Each row has a name. Each piece below is followed by the name of the row it came from, unless a question asks for something else. Each question is about the rows just above it.

git: 140 189 160 112 138 120 128 107 85 184 80 93 99 70 180 158 136 237 69 99 26 148 122 128 232 172 135 105 96 69 104 104 188 183 167 165 168 116 168 125 163 186 234 237 78 169 135 110 188 142 123 162 225 132 122 99 134 41 140 165 41 107
kapin: 134 167 237 237 232 135 136 107 180 186 110 99 123 105 163 41 158 104 142 184 183 165 188 168 140 99 169 107 165 78 85 128 70 26 148 104 162 135 96 140 133 80 122 160 69 128 225 125 172 93 41 120 116 69 138 122 234 112 188 99 189 168
tigof: 98 62 140 158 69 155 187 146 168 143 96 106 175 120 105 123 108 149 129 189 158 79 81 121 134 40 103 170 96 65 142 134 91 153 175 97 145 128 131 118 66 64 74 123 107 195 115 111 157 71 136 98 59 165 198 187 120 148 136 50 82 80
Tatu: 140 189 160 112 138 120 128 107 85 184 80 93 99 70 180 158 136 237 69 99 26 148 122 128 232 172 135 105 96 69 104 104 188 183 167 165 168 116 168 125 163 186 234 237 78 169 135 94 185 106 166 83 54 121 126 105 203 139 129 72 56 87
85 105 69 142 128 158 128 70 168 237 162 188 136 104 99 188 116 123 163 180 110 122 165 99 41 183 232 140 104 132 122 189 237 107 69 107 112 169 160 167 138 135 93 78 125 172 148 234 140 225 26 186 135 165 41 96 184 120 168 134 99 80 is which row reordered? | git
Shift each entry of 125 163 by -1 times 1: | 124 162
26 148 122 128 232 172 135 105 96 69 104 104 188 183 167 165 168 116 168 125 163 186 234 237 78 169 135 110 188 142 123 162 225 132 122 99 134 41 140 165 41 107 140 189 160 112 138 120 128 107 85 184 80 93 99 70 180 158 136 237 69 99 is which row reordered? | git

ruve: 130 131 127 138 93 91 136 154 117 175 104 147 181 150 168 162 108 122 122 94 159
tigof: 184 144 110 93 119 150 124 119 59 109 111 53 119 12 105 119 190 142 230 147 119
mobif: 184 144 110 93 119 150 124 119 59 109 111 152 119 87 91 128 94 134 131 99 136
Shift each entry of 168 by +1 times 1: | 169
Put 159 94 122 122 108 162 168 150 181 147 104 175 117 154 136 91 93 138 127 131 130 back in order: which row is it? | ruve

git: 114 124 96 127 98 166 131 97 139 124 143 152 129
moki: 92 171 79 109 73 99 153 112 232 140 143 142 165
tigof: 143 171 142 165 73 232 109 92 140 79 153 112 100
kapin: 101 96 68 110 154 65 71 49 122 138 110 124 154
nok: 162 129 129 184 145 145 109 154 133 100 163 87 164
Vami: 164 149 159 132 234 187 134 154 130 197 186 137 199
mabe: 77 114 131 165 116 122 221 72 144 125 150 193 140
73 79 92 99 109 112 140 142 143 153 165 171 232 is which row reordered? | moki
Shift each entry of 137 by +1 times 1: | 138
Put 73 79 92 100 109 112 140 142 143 153 165 171 232 back in order: which row is it? | tigof
100 112 153 79 140 92 109 232 73 165 142 171 143 is which row reordered? | tigof
Put 72 77 114 116 122 125 131 140 144 150 165 193 221 back in order: which row is it? | mabe

moki: 124 165 237 59 173 168 101 86 155 110
nok: 173 140 100 142 156 85 179 123 118 94
kapin: 146 75 145 107 138 155 137 114 126 237
git: 174 124 155 59 86 168 110 165 101 237
124 155 59 86 with -1 step of 1 on every entry: | 123 154 58 85
Put 59 86 101 110 124 155 165 168 173 237 back in order: which row is it? | moki
Move every entry of 142 156 by -1 step of 1. | 141 155
Move every entry of 155 137 by +1 step of 1. | 156 138
101 174 86 165 110 124 168 59 237 155 is which row reordered? | git

moki: 125 159 101 85 84 109
Vami: 84 109 158 84 101 125
git: 146 129 93 105 99 108
mobif: 158 125 85 109 84 101
nok: 30 230 123 155 67 69
tigof: 30 67 155 68 230 123
Put 69 30 230 123 155 67 back in order: which row is it? | nok
Put 84 85 101 109 125 158 back in order: which row is it? | mobif
Move every entry of 125 159 by +1 step of 1. | 126 160
Put 101 158 125 85 109 84 back in order: which row is it? | mobif
101 with -1 step of 1 on every entry: | 100
Put 67 69 30 230 123 155 back in order: which row is it? | nok
Put 30 67 68 123 155 230 back in order: which row is it? | tigof

pafiz: 128 130 128 122 127 127 128 129 128 122 113 138 128 128 138 125 127 130 120 136 128 124 128 121 124 155 124 127 139 94 125 127 129 128 136 130 129 127 131 126 132 128
mabe: 132 127 130 146 132 132 130 127 132 144 143 117 126 127 117 133 130 125 147 125 126 132 125 136 132 99 125 126 121 119 136 126 126 131 146 122 126 131 125 135 122 132
tigof: 124 129 127 136 124 123 118 129 125 134 139 136 129 128 136 125 127 130 139 129 130 128 130 130 127 150 132 129 133 144 127 129 129 125 21 133 130 125 130 124 132 126
vasen: 130 125 129 144 131 130 127 126 129 144 155 112 127 128 113 133 130 125 148 117 128 135 128 141 134 86 132 128 112 168 135 128 126 129 109 124 126 130 124 132 121 129
Tatu: 130 130 130 147 130 130 127 128 132 143 131 131 126 128 131 130 130 128 146 135 126 128 125 129 128 136 121 126 135 78 133 126 127 130 119 125 127 129 128 133 128 131
moki: 125 126 125 117 125 124 125 128 123 120 134 126 130 128 127 126 126 128 119 121 131 129 132 129 128 124 136 131 121 184 124 131 129 125 90 132 130 126 128 122 129 124
git: 130 125 129 143 131 130 127 126 129 142 154 112 127 128 113 133 130 125 146 117 128 135 128 141 134 85 132 128 112 170 135 128 127 129 114 124 126 130 124 132 121 129
Move every entry of 131 130 127 126 by +1 step of 1. | 132 131 128 127
Move every entry of 128 136 125 127 by +1 step of 1. | 129 137 126 128

nok: 72 130 114 116 226 130 141
git: 129 166 146 234 108 81 176
mobif: 146 146 168 102 141 150 162
vasen: 155 176 118 85 84 129 161
tigof: 146 147 162 102 168 150 141
Vami: 129 72 114 116 226 130 141
mabe: 176 166 81 233 108 129 146
Tatu: 135 118 122 162 173 130 139
Move every entry of 155 176 118 85 by +1 step of 1. | 156 177 119 86
130 141 116 72 226 114 130 is which row reordered? | nok
Which row holds these entries in another order? 150 162 146 146 168 102 141 | mobif
81 108 129 146 166 176 234 is which row reordered? | git
129 72 with +1 step of 1 on every entry: | 130 73
114 116 with +1 step of 1 on every entry: | 115 117

kapin: 192 86 177 98 180 86 109 214 209 109 50 46 33 45
Tatu: 45 109 46 109 180 192 50 214 97 177 86 86 34 209
mabe: 180 86 109 192 46 209 50 34 214 86 109 177 45 98
Put 109 86 180 45 177 209 50 214 192 98 46 109 34 86 back in order: which row is it? | mabe
Which row holds these entries in another order? 192 180 86 209 109 177 45 214 109 34 86 98 46 50 | mabe
Which row holds these entries in another order? 98 180 109 86 86 209 50 192 34 214 177 46 45 109 | mabe
34 45 46 50 86 86 98 109 109 177 180 192 209 214 is which row reordered? | mabe
Move every entry of 209 109 50 by +1 step of 1. | 210 110 51
46 98 109 45 109 86 50 180 214 86 209 177 34 192 is which row reordered? | mabe
Shift each entry of 109 180 by +1 times 1: | 110 181

pafiz: 106 119 129 67 88 104 153 162 148 177 147 148 60 138 127 146 154 134 113 86 126 144 134
git: 81 56 91 79 84 148 196 128 142 108 102 112 178 27 255 41 162 85 139 51 122 52 178
ruve: 141 115 95 98 130 132 131 151 107 148 69 152 151 136 155 138 120 95 135 126 155 111 150
mabe: 146 126 104 67 113 154 144 134 86 177 60 127 147 148 133 153 106 119 148 129 162 88 138
Move every entry of 86 by +1 step of 1. | 87
Shift each entry of 51 by -1 times 1: | 50
Put 138 146 126 104 67 113 154 144 134 86 177 60 127 147 148 133 153 106 119 148 129 162 88 back in order: which row is it? | mabe
Move every entry of 127 147 by +1 step of 1. | 128 148
154 with +1 step of 1 on every entry: | 155
Which row holds these entries in another order? 69 95 95 98 107 111 115 120 126 130 131 132 135 136 138 141 148 150 151 151 152 155 155 | ruve

mabe: 88 188 177 121 87 184 170 100 92 111 176 127 89 190 154 79 160 170 203
git: 88 188 177 121 87 184 170 100 92 111 176 127 89 190 154 151 160 170 203
nok: 184 88 89 170 99 87 190 154 151 160 170 111 127 92 203 121 177 188 176
Which row holds these entries in another order? 87 88 89 92 100 111 121 127 151 154 160 170 170 176 177 184 188 190 203 | git
Shift each entry of 203 by +1 times 1: | 204
Shift each entry of 154 151 by -1 times 1: | 153 150

mabe: 180 128 94 80
moki: 255 115 123 145
mobif: 255 114 123 145
114 123 145 255 is which row reordered? | mobif
145 255 115 123 is which row reordered? | moki
114 with +1 step of 1 on every entry: | 115

